Below is a small trained network, with its code and all its weights. Each question gives an input and a target symbol and asks what happens when units are switched off, that is, made to give their printed mean instead of their output.

import numpy as np


def w(rows, s, z=0):
    codes = np.array(rows[::2]) - 128.0
    scale = np.full(codes.shape[1], s)
    scale[-1] = z or s
    return codes * scale


def norm(h):
    return h / np.sqrt((h * h).mean(-1, keepdims=True) + 1e-5)


def f(y):
    return np.maximum(y, 0)


def softmax(a):
    e = np.exp(a - a.max(-1, keepdims=True))
    return e / e.sum(-1, keepdims=True)


def log_softmax(a):
    a = a - a.max(-1, keepdims=True)
    return a - np.log(np.exp(a).sum(-1, keepdims=True))


def net(x, mask):
    ids = ['ΓΘΩδημφψ'.index(c) for c in x.split()]
    T = len(ids)
    res = E[ids] + P[:T]
    u = 0
    for l in range(3):
        q, k, v = (norm(res) @ M[l].T for M in (Q, K, V))
        z = softmax(np.where(np.tri(T) > 0, q @ k.T / 2**0.5, -1e9)) @ v
        res = res + np.where(mask[u], z, O[l][:, -1]) @ O[l][:, :-1]
        u += 1
        y = f(norm(res) @ A[l][:, :-1].T + A[l][:, -1])
        res = res + np.where(mask[u : u + 4], y, B[l][:, -1]) @ B[l][:, :-1]
        u += 4
    return log_softmax(norm(res)[-1] @ U[:, :-1].T + U[:, -1])


Q, K, V, O, A, B = {}, {}, {}, {}, {}, {}
E = w([
[89,41,161,114,73,125,145],'Γ',
[185,84,170,218,44,138,164],'Θ',
[95,119,117,247,222,111,96],'Ω',
[89,172,135,209,76,141,92],'δ',
[54,52,182,97,193,138,132],'η',
[18,195,170,134,177,160,179],'μ',
[127,135,145,139,141,153,57],'φ',
[105,137,179,231,17,255,102],'ψ',
],0.015)
P = w([
[173,173,188,43,2,186,43],'0',
[187,156,166,128,39,221,22],'1',
[172,180,152,169,27,211,31],'2',
[140,104,150,113,121,191,15],'3',
[149,166,138,173,71,190,39],'4',
[126,114,143,151,118,175,63],'5',
[121,115,132,140,127,173,76],'6',
[136,139,128,172,87,169,92],'7',
[125,167,127,185,83,157,115],'8',
[120,146,138,151,100,144,120],'9',
[101,156,123,178,109,122,135],'10',
[108,158,130,170,113,125,143],'11',
[95,202,148,188,112,104,154],'12',
[122,158,146,150,93,163,121],'13',
],0.0058)
Q[0] = w([
[73,104,198,161,121,162,101],'0.h0',
[128,175,148,1,100,115,58],'0.h0',
],0.0084)
K[0] = w([
[100,137,43,255,233,36,179],'0.h0',
[123,86,145,82,46,180,62],'0.h0',
],0.0055)
V[0] = w([
[61,102,93,140,120,152,169],'0.h0',
[232,136,253,4,112,239,109],'0.h0',
],0.0045)
O[0] = w([
[187,165,251,63,58,191,74,138],'0.h0',
[68,80,56,238,144,192,197,4],'0.h0',
],0.012,0.0028)
A[0] = w([
[241,161,117,231,3,24,79,172],'0.n0',
[18,242,114,64,202,201,155,251],'0.n1',
[249,207,64,249,114,80,157,172],'0.n2',
[168,40,225,100,142,119,125,154],'0.n3',
],0.0047,0.0021)
B[0] = w([
[96,70,106,127,245,127,84,254],'0.n0',
[27,157,109,212,31,2,148,162],'0.n1',
[124,52,155,64,162,87,105,176],'0.n2',
[95,193,85,203,112,107,84,180],'0.n3',
],0.0067,0.0066)
Q[1] = w([
[89,185,159,149,62,167,160],'1.h0',
[113,99,237,152,74,153,2],'1.h0',
],0.0071)
K[1] = w([
[201,118,174,133,150,86,115],'1.h0',
[128,173,254,170,108,60,74],'1.h0',
],0.0066)
V[1] = w([
[112,166,148,150,79,110,143],'1.h0',
[181,59,195,101,2,142,131],'1.h0',
],0.0081)
O[1] = w([
[174,124,247,52,29,109,89,187],'1.h0',
[104,153,101,108,223,183,166,254],'1.h0',
],0.013,0.0023)
A[1] = w([
[195,3,242,213,115,217,119,78],'1.n0',
[43,78,215,89,154,96,66,156],'1.n1',
[71,48,60,63,112,144,236,137],'1.n2',
[179,51,110,129,154,177,202,5],'1.n3',
],0.0053,0.0014)
B[1] = w([
[32,178,163,16,103,124,197,254],'1.n0',
[160,131,177,188,184,217,117,225],'1.n1',
[143,255,81,7,100,136,64,142],'1.n2',
[132,55,185,82,178,170,148,145],'1.n3',
],0.0067,0.0074)
Q[2] = w([
[127,116,170,134,212,163,125],'2.h0',
[125,126,255,68,74,227,48],'2.h0',
],0.0063)
K[2] = w([
[101,224,209,135,142,165,130],'2.h0',
[119,254,184,64,160,62,116],'2.h0',
],0.0084)
V[2] = w([
[114,150,214,109,169,24,219],'2.h0',
[82,254,159,185,44,139,191],'2.h0',
],0.0067)
O[2] = w([
[5,118,168,197,134,107,142,92],'2.h0',
[136,176,99,174,150,86,184,254],'2.h0',
],0.017,0.0045)
A[2] = w([
[172,213,253,10,128,149,187,253],'2.n0',
[88,135,1,162,140,107,139,123],'2.n1',
[71,243,68,166,89,161,36,177],'2.n2',
[161,205,19,117,156,185,166,89],'2.n3',
],0.0052,0.0029)
B[2] = w([
[211,151,90,155,224,81,58,254],'2.n0',
[134,44,13,120,255,129,54,143],'2.n1',
[27,44,189,5,175,73,96,214],'2.n2',
[147,151,99,212,1,35,49,167],'2.n3',
],0.0066,0.0076)
U = w([
[178,254,106,115,188,143,115,139],'Γ',
[156,143,178,219,40,160,128,87],'Θ',
[55,68,114,108,199,171,99,100],'Ω',
[154,95,142,62,184,170,179,166],'δ',
[44,117,190,103,113,76,171,128],'η',
[202,124,233,80,148,126,57,107],'μ',
[152,55,219,69,24,58,51,13],'φ',
[161,60,106,151,80,82,93,255],'ψ',
],0.008,0.0026)

Each question gives the input, a string of symbols that net reads in full, and the target symbol t.
The units are the heads (2 rows each of Q, K, V and O) and the neurons (one row each of A and B). Each row of codes is followed by its name. A weight is (code - 128) times the scale printed after its matrix; where a second scale follows, it is the last column's (O, A, B and U).
mask holds one flag per unit, layer by layer, with each layer's heads first. A switched-off unit (its flag False) gives its mean, the last column of its rows in O or B, instead of its output. The means were averaged over made-up inputs and are rounded, as every weight is.
A unit's drop is (log p(t) with every unit on - log p(t) with that unit switched off) / (log p(t) with every unit on - log p(t) with every unit switched off).
The circuit of an input: a set's keep is (log p(t) with only the set's units on - log p(t) with every unit switched off) / (log p(t) with every unit on - log p(t) with every unit switched off). Starting from the 12 units with the biggest drops (on a tie, the unit counted first), units are removed one at a time, each time the one whose removal leaves the highest keep (on an exact tie, the one counted first), for as long as the keep stays at least 0.8.
units of the circuit, in order: the units of the circuit, biggest drop first
k most important neurons: the k neurons with the biggest drops, biggest first
top k neurons in layer l: the k neurons of layer l with the biggest drops, biggest first
drop when u is switched off: that unit's drop, to one decimal
input ψ ψ η, target Γ: units of the circuit, in order : [2.h0, 0.n0, 0.h0, 2.n3]
input Ω ψ φ η η Θ ψ ψ ψ ψ ψ η, target Γ: 3 most important neurons : [1.n0, 1.n1, 2.n2]
input ψ ψ Θ, target Γ: units of the circuit, in order : [1.h0]
input φ ψ Θ ψ Γ δ Ω Ω ψ, target φ: units of the circuit, in order : [0.h0, 2.h0]
input μ φ Γ ψ φ Γ μ μ Ω δ Γ, target μ: units of the circuit, in order : [0.h0, 1.n1]
input φ Ω φ, target φ: units of the circuit, in order : [0.h0, 1.h0, 2.h0]
input Γ Θ φ Γ ψ ψ φ Θ φ, target ψ: 2 most important neurons : [2.n3, 0.n0]
input Θ Θ ψ φ η δ, target φ: units of the circuit, in order : [0.h0, 1.h0, 2.h0, 2.n2]
input Θ φ Θ Ω μ η δ, target η: units of the circuit, in order : [2.h0, 2.n0]
input ψ δ φ η, target ψ: 4 most important neurons : [2.n3, 0.n1, 0.n0, 0.n3]
input Ω Ω η Ω ψ Θ ψ Γ Γ ψ ψ, target μ: 2 most important neurons : [0.n0, 1.n0]
input ψ Ω ψ φ Γ ψ ψ ψ, target Γ: 2 most important neurons : [1.n0, 2.n0]
input Γ Θ φ δ ψ ψ φ ψ Θ, target δ: top 2 neurons in layer 1 : [1.n3, 1.n0]
input Γ Ω ψ Ω ψ ψ Θ ψ ψ Γ Ω, target μ: units of the circuit, in order : [0.h0]
input η Θ δ η μ, target η: 3 most important neurons : [0.n1, 2.n2, 2.n0]
input φ ψ ψ ψ Ω ψ φ Ω ψ Γ Θ φ δ, target μ: 3 most important neurons : [1.n0, 0.n0, 1.n1]
input μ ψ ψ μ Ω ψ ψ φ ψ δ, target μ: 2 most important neurons : [1.n0, 2.n2]
input φ μ Θ φ Γ Ω ψ ψ, target μ: 2 most important neurons : [1.n0, 2.n0]
input η ψ Ω ψ ψ Θ, target Γ: top 2 neurons in layer 2 : [2.n2, 2.n0]
input μ ψ ψ η ψ Γ Θ, target η: units of the circuit, in order : [2.h0]
input η ψ δ, target φ: top 2 neurons in layer 0 : [0.n0, 0.n2]
input μ Ω ψ Γ ψ Θ Θ ψ, target Ω: drop when 2.h0 is switched off : 0.2
input Ω Θ φ ψ Θ Ω Ω Γ ψ Ω ψ η, target μ: drop when 0.h0 is switched off : 1.0
input ψ Θ ψ Θ ψ Θ Γ ψ Ω Γ, target μ: drop when 0.h0 is switched off : 0.6
